Here is a tiny trained network, its code and every weight. The questions are about switching its units off for an input and a target symbol, where a switched-off unit gives its printed mean instead of its output.

import numpy as np


def w(rows, s, z=0):
    codes = np.array(rows[::2]) - 128.0
    scale = np.full(codes.shape[1], s)
    scale[-1] = z or s
    return codes * scale


def norm(h):
    return h / np.sqrt((h * h).mean(-1, keepdims=True) + 1e-5)


def f(y):
    return np.maximum(y, 0)


def softmax(a):
    e = np.exp(a - a.max(-1, keepdims=True))
    return e / e.sum(-1, keepdims=True)


def log_softmax(a):
    a = a - a.max(-1, keepdims=True)
    return a - np.log(np.exp(a).sum(-1, keepdims=True))


def net(x, mask):
    ids = ['αβγδεζηθλμξπστφψ'.index(c) for c in x.split()]
    T = len(ids)
    res = E[ids] + P[:T]
    u = 0
    for l in range(2):
        q, k, v = (norm(res) @ M[l].T for M in (Q, K, V))
        z = softmax(np.where(np.tri(T) > 0, q @ k.T / 4**0.5, -1e9)) @ v
        res = res + np.where(mask[u], z, O[l][:, -1]) @ O[l][:, :-1]
        u += 1
        y = f(norm(res) @ A[l][:, :-1].T + A[l][:, -1])
        res = res + np.where(mask[u : u + 24], y, B[l][:, -1]) @ B[l][:, :-1]
        u += 24
    return log_softmax(norm(res)[-1] @ U[:, :-1].T + U[:, -1])


Q, K, V, O, A, B = {}, {}, {}, {}, {}, {}
E = w([
[134,65,4,186],'α',
[74,82,91,106],'β',
[199,226,109,59],'γ',
[152,99,59,133],'δ',
[158,233,125,125],'ε',
[80,59,156,221],'ζ',
[65,116,81,133],'η',
[147,133,54,71],'θ',
[161,112,169,91],'λ',
[130,101,176,140],'μ',
[120,170,115,63],'ξ',
[125,140,129,105],'π',
[160,40,45,177],'σ',
[206,154,161,189],'τ',
[107,76,135,114],'φ',
[138,113,136,62],'ψ',
],0.0031)
P = w([
[122,134,152,122],'0',
[133,119,87,132],'1',
[139,1,103,29],'2',
[113,218,106,152],'3',
[132,119,90,132],'4',
[167,2,114,49],'5',
],0.0072)
Q[0] = w([
[75,210,150,170],'0.h0',
[149,72,34,107],'0.h0',
[115,160,206,101],'0.h0',
[135,212,252,138],'0.h0',
],0.004)
K[0] = w([
[76,125,176,159],'0.h0',
[149,139,16,175],'0.h0',
[104,149,213,78],'0.h0',
[123,140,253,85],'0.h0',
],0.0048)
V[0] = w([
[146,183,46,96],'0.h0',
[96,108,8,211],'0.h0',
[128,128,128,128],'0.h0',
[115,49,131,101],'0.h0',
],0.0012)
O[0] = w([
[128,39,200,51,223],'0.h0',
[223,72,85,1,254],'0.h0',
[128,128,128,128,128],'0.h0',
[178,199,196,136,170],'0.h0',
],0.0011,0.00045)
A[0] = w([
[137,43,107,132,185],'0.n0',
[131,50,138,121,91],'0.n1',
[207,56,156,101,3],'0.n2',
[191,71,132,144,146],'0.n3',
[187,35,142,92,42],'0.n4',
[137,109,189,169,104],'0.n5',
[169,58,101,126,151],'0.n6',
[136,104,209,184,79],'0.n7',
[139,105,221,171,93],'0.n8',
[86,50,135,164,148],'0.n9',
[212,116,59,144,159],'0.n10',
[197,178,199,148,165],'0.n11',
[223,129,95,149,86],'0.n12',
[62,123,197,109,97],'0.n13',
[142,105,162,65,126],'0.n14',
[141,69,178,50,77],'0.n15',
[93,144,137,254,112],'0.n16',
[220,131,173,119,123],'0.n17',
[212,110,103,130,107],'0.n18',
[90,127,182,112,103],'0.n19',
[119,43,114,180,89],'0.n20',
[233,129,95,159,87],'0.n21',
[90,104,134,152,75],'0.n22',
[118,69,143,190,41],'0.n23',
],0.006,0.0038)
B[0] = w([
[178,136,172,158,253],'0.n0',
[185,146,121,158,184],'0.n1',
[182,59,193,205,168],'0.n2',
[159,173,183,139,206],'0.n3',
[254,152,157,133,201],'0.n4',
[180,162,82,158,139],'0.n5',
[152,169,178,126,238],'0.n6',
[145,133,25,103,141],'0.n7',
[132,118,28,106,144],'0.n8',
[163,126,102,194,187],'0.n9',
[93,141,195,105,238],'0.n10',
[81,65,66,113,171],'0.n11',
[94,222,161,140,167],'0.n12',
[53,118,108,153,141],'0.n13',
[140,54,147,147,180],'0.n14',
[168,45,195,174,194],'0.n15',
[152,166,104,42,165],'0.n16',
[113,56,142,68,161],'0.n17',
[111,200,173,131,184],'0.n18',
[64,109,107,145,138],'0.n19',
[150,135,103,213,175],'0.n20',
[98,199,154,131,171],'0.n21',
[145,97,118,159,131],'0.n22',
[148,113,113,210,133],'0.n23',
],0.0053,0.0047)
Q[1] = w([
[133,122,220,147],'1.h0',
[109,121,250,115],'1.h0',
[147,116,152,205],'1.h0',
[137,148,95,165],'1.h0',
],0.02)
K[1] = w([
[151,203,167,139],'1.h0',
[143,254,192,95],'1.h0',
[196,160,146,225],'1.h0',
[101,73,68,226],'1.h0',
],0.0093)
V[1] = w([
[112,196,59,100],'1.h0',
[87,118,110,15],'1.h0',
[175,76,159,51],'1.h0',
[253,168,84,101],'1.h0',
],0.0047)
O[1] = w([
[67,202,62,96,142],'1.h0',
[123,169,153,59,3],'1.h0',
[201,105,155,64,47],'1.h0',
[161,107,3,101,184],'1.h0',
],0.0056,0.0016)
A[1] = w([
[41,34,94,60,138],'1.n0',
[106,101,155,47,87],'1.n1',
[144,120,130,103,125],'1.n2',
[172,118,46,113,82],'1.n3',
[203,162,181,96,63],'1.n4',
[134,133,36,104,75],'1.n5',
[229,106,208,63,1],'1.n6',
[2,100,168,99,111],'1.n7',
[198,120,115,217,46],'1.n8',
[148,115,97,52,100],'1.n9',
[170,139,58,123,55],'1.n10',
[161,150,43,121,66],'1.n11',
[184,150,159,96,88],'1.n12',
[122,145,176,69,94],'1.n13',
[110,150,70,168,65],'1.n14',
[150,147,187,108,110],'1.n15',
[192,123,122,211,43],'1.n16',
[189,145,57,174,82],'1.n17',
[239,85,169,142,105],'1.n18',
[137,205,138,110,136],'1.n19',
[87,209,108,169,162],'1.n20',
[142,29,94,166,120],'1.n21',
[211,126,77,18,80],'1.n22',
[131,135,25,87,142],'1.n23',
],0.0058,0.0047)
B[1] = w([
[38,169,137,39,148],'1.n0',
[161,133,167,109,134],'1.n1',
[149,129,120,140,141],'1.n2',
[144,185,117,194,142],'1.n3',
[64,55,112,146,173],'1.n4',
[181,165,105,151,146],'1.n5',
[226,1,27,182,184],'1.n6',
[193,230,97,175,151],'1.n7',
[65,181,117,25,185],'1.n8',
[162,156,173,120,142],'1.n9',
[167,159,142,183,136],'1.n10',
[201,158,136,200,143],'1.n11',
[103,79,124,130,160],'1.n12',
[146,149,145,76,147],'1.n13',
[135,59,159,113,137],'1.n14',
[124,81,102,123,171],'1.n15',
[73,181,113,40,176],'1.n16',
[69,157,202,138,155],'1.n17',
[167,151,36,93,254],'1.n18',
[123,47,111,123,192],'1.n19',
[123,25,111,126,215],'1.n20',
[146,48,92,101,185],'1.n21',
[215,158,210,179,156],'1.n22',
[192,113,186,135,167],'1.n23',
],0.0054,0.0045)
U = w([
[65,152,118,194,203],'α',
[105,126,2,74,81],'β',
[86,181,117,31,188],'γ',
[91,86,190,241,79],'δ',
[53,159,92,122,255],'ε',
[144,147,23,230,39],'ζ',
[51,45,74,165,123],'η',
[66,61,104,31,80],'θ',
[194,110,196,159,149],'λ',
[167,183,175,188,87],'μ',
[162,148,207,16,23],'ξ',
[67,51,215,111,94],'π',
[142,201,141,181,163],'σ',
[93,176,243,128,178],'τ',
[197,221,67,81,69],'φ',
[182,52,90,107,172],'ψ',
],0.019,0.0058)

Each question gives the input, a string of symbols that net reads in full, and the target symbol t.
The units are the heads (4 rows each of Q, K, V and O) and the neurons (one row each of A and B). Each row of codes is followed by its name. A weight is (code - 128) times the scale printed after its matrix; where a second scale follows, it is the last column's (O, A, B and U).
mask holds one flag per unit, layer by layer, with each layer's heads first. A switched-off unit (its flag False) gives its mean, the last column of its rows in O or B, instead of its output. The means were averaged over made-up inputs and are rounded, as every weight is.
A unit's drop is (log p(t) with every unit on - log p(t) with that unit switched off) / (log p(t) with every unit on - log p(t) with every unit switched off).
unit that matters most: the unit with the biggest drop
top k neurons: the k neurons with the biggest drops, biggest first
k most important neurons of layer l: the k neurons of layer l with the biggest drops, biggest first
input φ η τ τ, target η: top 3 neurons -> (1.n20 0.n13 0.n4)
input δ φ μ ψ ξ, target ξ: top 2 neurons -> (0.n15 0.n4)
input δ β τ δ, target λ: 4 most important neurons of layer 0 -> (0.n15 0.n0 0.n4 0.n2)
input ε δ π τ, target γ: top neuron -> (0.n11)
input ζ ψ β γ, target ζ: top 2 neurons -> (0.n4 0.n6)
input β ψ ζ τ, target δ: top 2 neurons -> (0.n4 0.n13)
input β φ η φ, target δ: top 2 neurons -> (0.n4 0.n13)
input τ ζ ψ η, target φ: top 3 neurons -> (0.n11 0.n16 0.n0)
input τ τ ζ δ, target φ: top 3 neurons -> (0.n11 0.n0 0.n4)
input ζ φ τ ζ, target ζ: top 2 neurons -> (0.n16 0.n10)
input π β μ ψ η, target η: 2 most important neurons of layer 0 -> (0.n4 0.n15)
input τ φ τ σ, target φ: top 3 neurons -> (0.n16 0.n0 0.n11)
input γ ε γ φ φ, target φ: top 2 neurons -> (1.n8 1.n16)
input γ δ θ ζ, target ξ: unit that matters most -> 0.n16
input ζ ψ τ τ, target ζ: top 2 neurons -> (0.n16 0.n4)
input τ ξ δ σ, target φ: top 4 neurons -> (0.n16 0.n11 0.n0 0.n4)
input ζ τ β ξ, target ζ: top 2 neurons -> (0.n4 0.n10)
input ξ λ φ ζ, target τ: top 2 neurons -> (0.n16 0.n4)
input π ε δ θ θ, target θ: 3 most important neurons of layer 1 -> (1.n20 1.n19 1.n18)
input ζ τ λ τ, target ζ: 2 most important neurons of layer 0 -> (0.n16 0.n4)
input τ μ μ τ α, target α: unit that matters most -> 0.n4
input ξ η ε φ, target τ: 2 most important neurons of layer 0 -> (0.n4 0.n0)
input τ δ ξ ζ β, target β: 2 most important neurons of layer 1 -> (1.n8 1.n16)
input δ ψ α β, target λ: 3 most important neurons of layer 0 -> (0.n10 0.n0 0.n4)
input λ α η μ, target θ: 3 most important neurons of layer 0 -> (0.n4 0.n13 0.n10)
input τ φ σ ε π, target π: 2 most important neurons of layer 0 -> (0.n10 0.n4)
input η γ π ψ, target α: most important neuron of layer 1 -> (1.n7)
input τ ζ δ β, target φ: 2 most important neurons of layer 1 -> (1.n23 1.n6)
input ψ β τ ψ, target π: 3 most important neurons of layer 0 -> (0.n4 0.n13 0.n0)
